Below is a small trained network, with its code and all its weights. Each question gives an input and a target symbol and asks what happens when units are switched off, that is, made to give their printed mean instead of their output.

import numpy as np


def w(rows, s, z=0):
    codes = np.array(rows[::2]) - 128.0
    scale = np.full(codes.shape[1], s)
    scale[-1] = z or s
    return codes * scale


def norm(h):
    return h / np.sqrt((h * h).mean(-1, keepdims=True) + 1e-5)


def f(y):
    return y / 2 * (1 + np.tanh(0.7978845608 * (y + 0.044715 * y**3)))


def softmax(a):
    e = np.exp(a - a.max(-1, keepdims=True))
    return e / e.sum(-1, keepdims=True)


def log_softmax(a):
    a = a - a.max(-1, keepdims=True)
    return a - np.log(np.exp(a).sum(-1, keepdims=True))


def net(x, mask):
    ids = ['βδεηθλμξτω'.index(c) for c in x.split()]
    T = len(ids)
    res = E[ids] + P[:T]
    r = norm(res)
    for j in range(2):
        rows = slice(2 * j, 2 * j + 2)
        q, k, v = (r @ M[0][rows].T for M in (Q, K, V))
        z = softmax(np.where(np.tri(T) > 0, q @ k.T / 2**0.5, -1e9)) @ v
        o = O[0][rows]
        res = res + np.where(mask[j], z, o[:, -1]) @ o[:, :-1]
    y = f(norm(res) @ A[0][:, :-1].T + A[0][:, -1])
    res = res + np.where(mask[2:14], y, B[0][:, -1]) @ B[0][:, :-1]
    return log_softmax(norm(res)[-1] @ U[:, :-1].T + U[:, -1])


Q, K, V, O, A, B = {}, {}, {}, {}, {}, {}
E = w([
[121,109,15,95],'β',
[249,94,243,122],'δ',
[201,57,176,136],'ε',
[190,104,227,155],'η',
[254,85,195,84],'θ',
[90,183,126,178],'λ',
[101,183,123,157],'μ',
[232,134,156,43],'ξ',
[153,43,93,156],'τ',
[90,181,126,180],'ω',
],0.011)
P = w([
[255,178,56,194],'0',
[180,157,121,170],'1',
[136,156,124,148],'2',
[99,189,140,127],'3',
[119,19,103,176],'4',
[69,161,196,91],'5',
[124,113,98,181],'6',
],0.0077)
Q[0] = w([
[4,142,88,241],'H1',
[84,131,37,140],'H1',
[147,67,173,112],'H2',
[74,135,83,209],'H2',
],0.024)
K[0] = w([
[11,7,183,10],'H1',
[40,168,219,82],'H1',
[174,236,73,148],'H2',
[13,93,188,32],'H2',
],0.016)
V[0] = w([
[54,127,43,133],'H1',
[46,159,184,248],'H1',
[152,114,136,201],'H2',
[147,236,105,78],'H2',
],0.014)
O[0] = w([
[136,171,43,100,120],'H1',
[202,194,162,230,254],'H1',
[126,123,123,189,238],'H2',
[91,255,157,94,209],'H2',
],0.01,0.0064)
A[0] = w([
[54,115,114,182,158],'N1',
[51,112,69,149,112],'N2',
[119,186,101,135,191],'N3',
[158,119,145,165,158],'N4',
[52,98,132,129,4],'N5',
[63,135,65,174,161],'N6',
[123,129,124,134,93],'N7',
[143,118,99,122,22],'N8',
[74,128,74,90,23],'N9',
[95,87,128,90,209],'N10',
[250,139,185,6,70],'N11',
[161,174,156,117,110],'N12',
],0.023,0.0031)
B[0] = w([
[189,129,113,116,198],'N1',
[84,102,71,117,183],'N2',
[130,147,185,155,254],'N3',
[106,146,111,91,233],'N4',
[109,79,164,117,170],'N5',
[100,115,120,163,203],'N6',
[134,127,129,128,127],'N7',
[119,117,123,147,120],'N8',
[145,174,89,78,167],'N9',
[136,158,169,164,186],'N10',
[254,156,90,49,162],'N11',
[118,83,125,158,230],'N12',
],0.038,0.0088)
U = w([
[65,237,64,71,122],'β',
[105,55,172,105,62],'δ',
[194,84,178,77,87],'ε',
[29,125,183,8,161],'η',
[116,60,21,168,252],'θ',
[106,183,146,182,83],'λ',
[158,40,144,132,48],'μ',
[254,176,102,82,173],'ξ',
[112,126,175,135,103],'τ',
[112,208,153,210,200],'ω',
],0.0098,0.0032)

Each question gives the input, a string of symbols that net reads in full, and the target symbol t.
The units are the heads (2 rows each of Q, K, V and O) and the neurons (one row each of A and B). Each row of codes is followed by its name. A weight is (code - 128) times the scale printed after its matrix; where a second scale follows, it is the last column's (O, A, B and U).
mask holds one flag per unit, heads first, then neurons. A switched-off unit (its flag False) gives its mean, the last column of its rows in O or B, instead of its output. The means were averaged over made-up inputs and are rounded, as every weight is.
A unit's drop is (log p(t) with every unit on - log p(t) with that unit switched off) / (log p(t) with every unit on - log p(t) with every unit switched off).
The circuit of an input: a set's keep is (log p(t) with only the set's units on - log p(t) with every unit switched off) / (log p(t) with every unit on - log p(t) with every unit switched off). Starting from the 12 units with the biggest drops (on a tie, the unit counted first), units are removed one at a time, each time the one whose removal leaves the highest keep (on an exact tie, the one counted first), for as long as the keep stays at least 0.8.
units of the circuit, in order: the units of the circuit, biggest drop first
top k neurons: the k neurons with the biggest drops, biggest first
heads that matter: for each layer, one digit per head in row order, 1 if its drop is at least 0.15 and else 0, layers parted by /
drop when u is switched off: that unit's drop, to one decimal
input η ξ ω τ ε, target η: heads that matter -> 00
input θ ω η ω τ β, target θ: heads that matter -> 01
input ω ξ ξ ω, target η: heads that matter -> 10
input τ ξ μ, target η: units of the circuit, in order -> (H1)
input ω ω ω ξ ω, target η: heads that matter -> 11
input β λ ω ω τ ω η, target β: heads that matter -> 10
input λ τ τ β, target θ: heads that matter -> 01
input δ τ τ η τ τ η, target ξ: heads that matter -> 11
input ω ω τ ω δ, target ξ: heads that matter -> 00
input ω η η ω, target ξ: top 2 neurons -> (N1, N3)
input λ ω η μ, target ξ: top 2 neurons -> (N3, N1)
input η λ η, target η: heads that matter -> 11
input τ λ η β, target ξ: heads that matter -> 10
input ξ τ η ω τ ω δ, target ξ: units of the circuit, in order -> (N11)
input λ θ ξ η β τ, target β: top 3 neurons -> (N9, N2, N12)
input τ δ ω, target ε: units of the circuit, in order -> (H1, N1)
input λ ω τ λ, target θ: units of the circuit, in order -> (H2, H1)
input μ ξ τ, target η: top 2 neurons -> (N5, N9)
input ξ ξ τ η β τ τ, target θ: drop when N3 is switched off -> 0.2
input λ β μ, target β: units of the circuit, in order -> (H1)
